Below is a small trained network, with its code and all its weights. Each question gives an input and a class and asks what happens when units are switched off, that is, made to give their printed mean instead of their output.

import numpy as np


def w(rows, s, z=0):
    codes = np.array(rows[::2]) - 128.0
    scale = np.full(codes.shape[1], s)
    scale[-1] = z or s
    return codes * scale


def norm(h):
    return h / np.sqrt((h * h).mean(-1, keepdims=True) + 1e-5)


def f(y):
    return y / 2 * (1 + np.tanh(0.7978845608 * (y + 0.044715 * y**3)))


def log_softmax(a):
    a = a - a.max(-1, keepdims=True)
    return a - np.log(np.exp(a).sum(-1, keepdims=True))


def net(x, mask):
    res = np.array(x, float).reshape(1, 5) / 4 @ E
    u = 0
    for l in range(4):
        y = f(norm(res) @ A[l][:, :-1].T + A[l][:, -1])
        res = res + np.where(mask[u : u + 3], y, B[l][:, -1]) @ B[l][:, :-1]
        u += 3
    return log_softmax(norm(res)[-1] @ U[:, :-1].T + U[:, -1])


A, B = {}, {}
E = w([
[45,207,250,106,38,137,17,225,76],'x0',
[107,151,106,130,159,123,132,118,95],'x1',
[51,70,34,180,204,72,174,195,223],'x2',
[136,130,179,174,124,117,160,125,139],'x3',
[153,102,105,117,1,36,209,148,24],'x4',
],0.0082)
A[0] = w([
[33,93,125,153,126,75,86,254,151,3],'0.n0',
[88,93,107,163,129,93,104,124,178,58],'0.n1',
[100,122,77,141,48,61,157,141,191,50],'0.n2',
],0.0091,0.0066)
B[0] = w([
[251,218,118,179,98,218,239,93,160,255],'0.n0',
[112,73,76,48,221,162,138,192,104,158],'0.n1',
[6,158,168,86,149,68,165,26,138,199],'0.n2',
],0.011,0.0039)
A[1] = w([
[204,162,89,241,140,141,100,46,112,53],'1.n0',
[56,37,91,156,219,90,141,202,131,2],'1.n1',
[254,130,168,110,223,201,177,174,192,59],'1.n2',
],0.0065,0.0033)
B[1] = w([
[198,126,20,88,149,197,85,44,111,181],'1.n0',
[25,112,70,169,119,82,135,173,232,183],'1.n1',
[34,110,70,196,100,214,22,2,81,254],'1.n2',
],0.0076,0.0043)
A[2] = w([
[194,134,46,148,74,125,221,138,129,35],'2.n0',
[108,41,111,138,186,91,141,111,181,77],'2.n1',
[196,39,129,64,131,125,97,1,105,4],'2.n2',
],0.0087,0.0042)
B[2] = w([
[238,208,160,56,125,16,165,93,167,228],'2.n0',
[52,69,16,118,21,147,53,176,137,223],'2.n1',
[128,245,87,185,64,199,209,110,162,252],'2.n2',
],0.011,0.0043)
A[3] = w([
[147,154,173,153,169,164,9,71,179,58],'3.n0',
[141,36,62,161,144,80,166,91,167,27],'3.n1',
[116,135,72,178,174,212,108,147,200,255],'3.n2',
],0.012,0.00099)
B[3] = w([
[41,230,39,9,190,157,204,254,154,225],'3.n0',
[55,165,217,13,179,62,147,216,216,196],'3.n1',
[221,56,207,222,160,176,32,62,50,254],'3.n2',
],0.011,0.0095)
U = w([
[141,175,133,191,171,241,92,98,124,116],'0',
[9,183,139,34,150,73,167,232,201,222],'1',
[180,175,134,150,43,47,230,78,157,207],'2',
[129,90,220,147,31,63,40,187,17,81],'3',
[70,22,128,174,198,99,27,121,220,6],'4',
],0.014,0.0022)

Each question gives the input, the list of numbers given to net, and the class t.
The units are the neurons (one row each of A and B). Each row of codes is followed by its name. A weight is (code - 128) times the scale printed after its matrix; where a second scale follows, it is the last column's (A, B and U).
mask holds one flag per neuron, layer by layer. A switched-off neuron (its flag False) gives its mean, the last column of its row in B, instead of its output. The means were averaged over made-up inputs and are rounded, as every weight is.
A unit's drop is (log p(t) with every unit on - log p(t) with that unit switched off) / (log p(t) with every unit on - log p(t) with every unit switched off).
The circuit of an input: a set's keep is (log p(t) with only the set's units on - log p(t) with every unit switched off) / (log p(t) with every unit on - log p(t) with every unit switched off). Starting from all 12 units, units are removed one at a time, each time the one whose removal leaves the highest keep (on an exact tie, the one counted first), for as long as the keep stays at least 0.8.
units of the circuit, in order: the units of the circuit, biggest drop first
top k neurons: the k neurons with the biggest drops, biggest first
top k neurons in layer l: the k neurons of layer l with the biggest drops, biggest first
drop when u is switched off: that unit's drop, to one decimal
input [6,0,-8,8,-1], class 1: units of the circuit, in order	3.n2
input [-6,8,2,-3,-6], class 4: units of the circuit, in order	0.n0, 3.n2, 3.n1
input [1,3,0,3,3], class 3: top 4 neurons	3.n0, 0.n0, 2.n2, 3.n1
input [-6,-3,2,8,-7], class 4: units of the circuit, in order	0.n0, 3.n2, 3.n1
input [-4,8,4,2,-2], class 4: top 2 neurons	3.n2, 3.n0
input [7,-1,1,-3,8], class 2: units of the circuit, in order	3.n2, 0.n0, 3.n0
input [2,-2,-3,5,2], class 3: top 2 neurons	3.n0, 0.n0
input [2,-7,3,-8,-7], class 0: top 2 neurons	3.n2, 3.n0
input [7,-3,-6,7,-3], class 1: top 2 neurons	3.n0, 3.n2
input [1,-1,3,0,4], class 2: top 2 neurons	0.n0, 3.n0
input [-5,-1,2,-7,8], class 1: top 3 neurons	0.n0, 3.n1, 0.n2
input [1,1,8,-7,3], class 2: top 3 neurons	0.n0, 3.n0, 2.n0
input [1,-3,0,-5,7], class 3: top 4 neurons	0.n0, 3.n0, 2.n2, 1.n0
input [8,-5,2,3,-3], class 0: units of the circuit, in order	0.n0
input [1,-8,5,-6,0], class 0: top 2 neurons	0.n0, 1.n2
input [8,0,8,0,1], class 2: top 2 neurons	0.n0, 2.n0
input [0,8,1,-2,0], class 4: top 2 neurons	0.n0, 3.n0
input [6,0,8,-5,0], class 0: top 2 neurons in layer 0	0.n0, 0.n1
input [2,-1,5,4,8], class 2: top 2 neurons in layer 3	3.n0, 3.n1
input [3,2,6,3,-1], class 0: top neuron in layer 1	1.n2
input [7,1,-7,-5,-2], class 1: top 2 neurons in layer 3	3.n2, 3.n0
input [6,8,8,-1,2], class 2: drop when 0.n0 is switched off	0.9
input [1,7,-3,-3,1], class 3: drop when 3.n1 is switched off	0.2
